What each symbol does to the items:
at | t j p q h m
q307 | q528 q850 q396 q272 q412 q729
q675 | q436 q182 q573 q818 q593 q87
q512 | q155 q111 q366 q228 q703 q259
q387 | q275 q424 q378 q301 q811 q936
q182 | q864 q675 q259 q164 q832 q366
q865 | q593 q442 q605 q452 q436 q445
q164 | q731 q818 q943 q182 q936 q811
q47 | q574 q412 q440 q859 q850 q932
q605 | q841 q272 q865 q850 q859 q513
q807 | q112 q378 q424 q861 q281 q641
q936 | q396 q138 q528 q832 q164 q387
q811 | q904 q704 q228 q366 q387 q164
q138 | q452 q936 q641 q593 q818 q424
q832 | q442 q593 q661 q936 q182 q301
q513 | q861 q915 q445 q112 q668 q605
q915 | q703 q513 q677 q729 q155 q272
q818 | q440 q164 q574 q675 q138 q704
q442 | q832 q865 q272 q396 q864 q677
q111 | q668 q512 q87 q281 q861 q573
q272 | q661 q605 q442 q307 q329 q915
q415 | q445 q301 q861 q424 q87 q593
q259 | q329 q573 q182 q943 q661 q512
q255 | q87 q535 q668 q15 q445 q436
q661 | q272 q841 q832 q528 q259 q703
q703 | q915 q861 q301 q378 q512 q661
q641 | q850 q528 q138 q841 q574 q807
q943 | q412 q574 q164 q259 q528 q228
q861 | q513 q703 q415 q807 q111 q841
q436 | q675 q864 q859 q440 q865 q255
q843 | q424 q275 q112 q445 q15 q452
q859 | q573 q329 q436 q47 q605 q668
q593 | q865 q832 q841 q138 q675 q415
q574 | q47 q943 q818 q573 q641 q281
q378 | q729 q807 q387 q703 q228 q528
q366 | q535 q87 q512 q811 q301 q182
q904 | q811 q15 q137 q535 q275 q731
q841 | q605 q661 q593 q641 q573 q861
q452 | q138 q396 q850 q865 q440 q843
q932 | q281 q137 q15 q668 q112 q47
q87 | q255 q366 q111 q704 q415 q675
q112 | q807 q729 q843 q513 q932 q850
q301 | q677 q415 q703 q387 q366 q832
q731 | q164 q440 q412 q864 q396 q904
q677 | q301 q445 q915 q275 q535 q442
q412 | q943 q47 q731 q329 q307 q137
q445 | q415 q677 q513 q843 q255 q865
q535 | q366 q255 q155 q904 q677 q864
q864 | q182 q436 q329 q731 q442 q535
q729 | q378 q112 q275 q915 q137 q307
q850 | q641 q307 q452 q605 q47 q112
q275 | q387 q843 q729 q677 q904 q396
q155 | q512 q668 q535 q137 q915 q329
q528 | q307 q641 q936 q661 q943 q378
q137 | q228 q932 q904 q155 q729 q412
q668 | q111 q155 q255 q932 q513 q859
q228 | q137 q281 q811 q512 q378 q943
q573 | q859 q259 q675 q574 q841 q111
q440 | q818 q731 q47 q436 q452 q15
q329 | q259 q859 q864 q412 q272 q155
q424 | q843 q387 q807 q415 q704 q138
q281 | q932 q228 q704 q111 q807 q574
q704 | q15 q811 q281 q87 q424 q818
q396 | q936 q452 q307 q442 q731 q275
q15 | q704 q904 q932 q255 q843 q440

In the rows, zero is written as 150.

The rows follow the links: the fewer symbols apart two items are, the more alike their rows tend to be.

Each row is also shifted at random along 7 hidden directions that mean nothing.

Known rows, each with its item:
161 155 156 136 122 138 139 163 178 169 161 157 124 126 180 154 162 135 159 158 139 157 172 117 150 159 157 142 211 142 178 142 160 135 179 197 161 181 185; item q573
152 153 148 143 161 167 154 154 188 167 162 153 143 137 142 161 133 122 159 142 127 144 154 141 161 161 200 124 172 165 193 169 124 139 203 155 160 161 198; item q87
175 139 142 170 159 187 152 159 120 148 139 122 133 135 180 171 104 149 146 172 159 136 126 192 143 145 159 173 139 159 160 133 156 165 102 140 172 154 184; item q445
39 172 114 163 130 161 152 159 134 172 147 140 142 113 177 161 143 158 141 165 177 110 166 181 152 162 182 199 159 158 149 114 115 162 133 151 170 154 171; item q528
130 144 165 129 160 137 132 126 164 138 197 192 159 145 171 147 140 152 135 137 105 125 154 121 173 163 125 91 154 163 176 155 133 147 183 128 142 151 190; item q811
225 155 165 142 131 126 115 146 130 174 157 151 122 120 227 179 178 188 162 136 151 155 158 99 162 136 101 160 197 135 187 87 179 195 171 159 151 186 167; item q307
121 167 103 146 141 146 175 141 146 221 182 168 182 165 77 150 146 129 141 108 146 159 97 175 172 159 236 127 173 118 222 164 102 113 226 114 103 173 157; item q412
139 156 125 126 139 132 151 107 144 128 169 190 157 153 108 132 157 115 145 146 104 133 108 182 170 135 126 93 133 141 173 169 137 147 123 140 119 154 157; item q228
230 178 178 110 130 163 167 204 198 179 134 155 161 194 134 134 202 184 169 122 144 195 186 102 138 200 173 152 157 129 176 142 144 119 241 161 144 190 137; item q605
188 142 171 120 182 143 147 173 175 151 162 178 150 160 113 131 149 125 147 119 88 179 148 132 155 156 151 73 149 116 213 182 172 100 191 129 120 167 177; item q436
152 138 180 138 128 124 142 150 158 116 135 149 126 135 188 138 152 137 170 174 142 144 170 134 156 165 119 139 132 136 154 136 164 155 157 174 146 175 162; item q259
111 142 122 171 178 173 159 157 152 189 138 153 120 103 120 177 147 136 144 176 157 142 177 169 139 153 184 138 191 143 164 139 147 158 125 152 182 156 199; item q593
200 122 123 175 151 144 170 111 130 145 139 161 159 163 76 168 138 94 161 164 188 165 123 184 134 122 165 131 151 147 131 210 166 165 123 147 138 121 122; item q366
182 136 172 153 120 116 126 133 143 96 152 154 140 144 235 127 160 158 160 162 148 142 172 122 165 142 79 167 120 157 127 110 167 162 133 187 152 178 142; item q943
21 150 193 150 181 179 136 166 160 100 157 118 209 194 162 122 124 192 145 144 138 145 147 157 143 181 144 159 74 193 101 175 149 139 132 113 167 97 95; item q843
133 168 163 139 138 142 122 146 190 116 161 144 169 164 181 109 161 158 142 148 112 134 169 116 151 155 99 116 145 168 121 157 171 134 137 165 149 154 152; item q932
111 170 201 161 120 143 122 171 194 110 133 104 184 190 162 118 189 164 166 165 156 167 186 87 125 177 112 161 159 178 72 191 201 126 151 194 148 97 103; item q668
137 163 157 147 184 167 134 174 152 166 164 153 141 132 193 152 142 181 138 129 135 152 165 139 151 165 146 149 166 152 176 108 145 145 162 132 160 152 187; item q452
216 166 194 123 120 154 150 173 189 142 129 158 142 164 195 139 175 154 173 156 138 161 191 90 159 177 146 167 165 155 164 151 144 142 221 199 152 156 170; item q111

From each start, follow one symbol. Which item do you reach?
Answer with the item's name.
new walk
185 127 171 142 178 136 148 142 166 98 138 152 136 168 154 119 158 124 154 162 126 163 175 126 146 153 112 113 120 140 120 160 178 128 131 181 160 155 149
p: q573
new walk
162 134 135 172 163 148 161 163 112 216 149 144 153 138 113 197 142 145 143 142 199 179 122 160 138 131 207 172 183 123 173 167 140 168 176 113 138 134 147
j: q865
new walk
174 145 184 124 138 154 165 136 123 77 107 156 151 192 155 123 154 163 180 168 141 159 157 168 149 161 109 148 65 145 133 144 152 163 131 164 157 153 124
j: q861
new walk
198 149 176 138 136 130 142 120 127 136 140 148 162 176 153 140 176 188 159 145 154 162 142 145 155 125 68 153 135 153 119 132 195 179 102 143 136 143 112
h: q137
new walk
225 177 134 128 117 129 147 145 178 224 173 163 168 169 132 165 194 160 154 108 148 159 144 105 172 154 182 140 214 142 169 163 127 140 231 150 114 160 160
p: q904
new walk
169 139 165 167 139 137 166 142 130 124 106 146 124 144 176 146 162 152 177 179 174 159 181 145 135 150 95 161 158 144 123 130 180 176 111 179 169 160 148
m: q703
new walk
130 103 172 159 170 131 156 136 115 82 150 139 158 157 175 144 102 118 152 169 154 154 127 179 153 128 141 137 72 143 171 165 165 146 143 128 157 134 126
q: q164
new walk
122 153 131 184 144 174 168 137 135 113 106 133 129 139 142 158 142 140 163 194 164 147 146 210 127 136 121 176 126 166 91 149 164 182 46 170 182 154 142
j: q703
new walk
167 141 145 148 175 146 147 123 120 157 154 169 171 162 116 177 139 175 145 136 144 167 106 159 136 118 123 107 140 155 152 177 170 166 124 105 119 118 132
t: q387
new walk
93 153 145 124 183 167 143 146 163 151 166 179 144 145 149 138 152 161 133 138 119 149 158 140 140 156 144 111 149 163 159 133 137 133 158 143 170 145 175
q: q593
new walk
226 131 142 145 157 152 167 138 116 182 161 180 165 154 108 179 123 120 149 138 136 161 85 179 166 136 206 109 148 124 246 175 137 136 185 101 116 143 153
p: q155
new walk
124 142 122 136 196 142 159 117 169 129 172 187 152 165 103 117 139 115 125 128 116 153 154 171 160 157 147 91 122 146 150 171 141 112 156 147 138 156 167
j: q164
new walk
193 126 151 148 160 117 150 127 147 123 162 150 130 140 193 123 127 143 143 156 175 136 193 148 170 155 113 170 93 159 124 117 129 146 144 160 171 159 132
p: q943
new walk
175 132 149 169 164 139 165 133 123 129 170 125 180 169 136 138 118 144 127 147 178 141 119 190 166 136 179 177 90 161 125 158 124 146 132 118 136 126 105
m: q731
new walk
195 144 168 155 167 158 162 167 176 104 136 121 168 162 171 116 130 139 152 163 150 138 180 165 146 182 170 178 89 173 112 160 145 117 135 171 163 139 131
h: q445
new walk
207 164 166 137 159 154 148 154 200 150 166 149 197 216 122 121 165 173 150 114 165 173 158 125 163 173 180 157 111 171 127 194 116 104 209 150 138 136 95
h: q843
new walk
180 117 191 186 137 117 125 141 140 181 148 119 149 164 141 188 156 150 152 154 202 189 138 95 140 118 136 142 213 138 123 198 223 157 160 149 130 99 107
p: q329
new walk
162 150 139 150 165 147 162 154 152 191 144 149 158 157 114 158 177 182 138 126 184 168 162 164 146 140 183 166 160 149 131 156 132 155 169 132 137 135 115
p: q307
new walk
66 156 116 161 138 174 136 144 155 121 170 148 137 104 212 150 135 130 134 176 126 91 128 167 170 143 150 165 161 172 161 131 134 168 115 168 166 169 205
p: q704
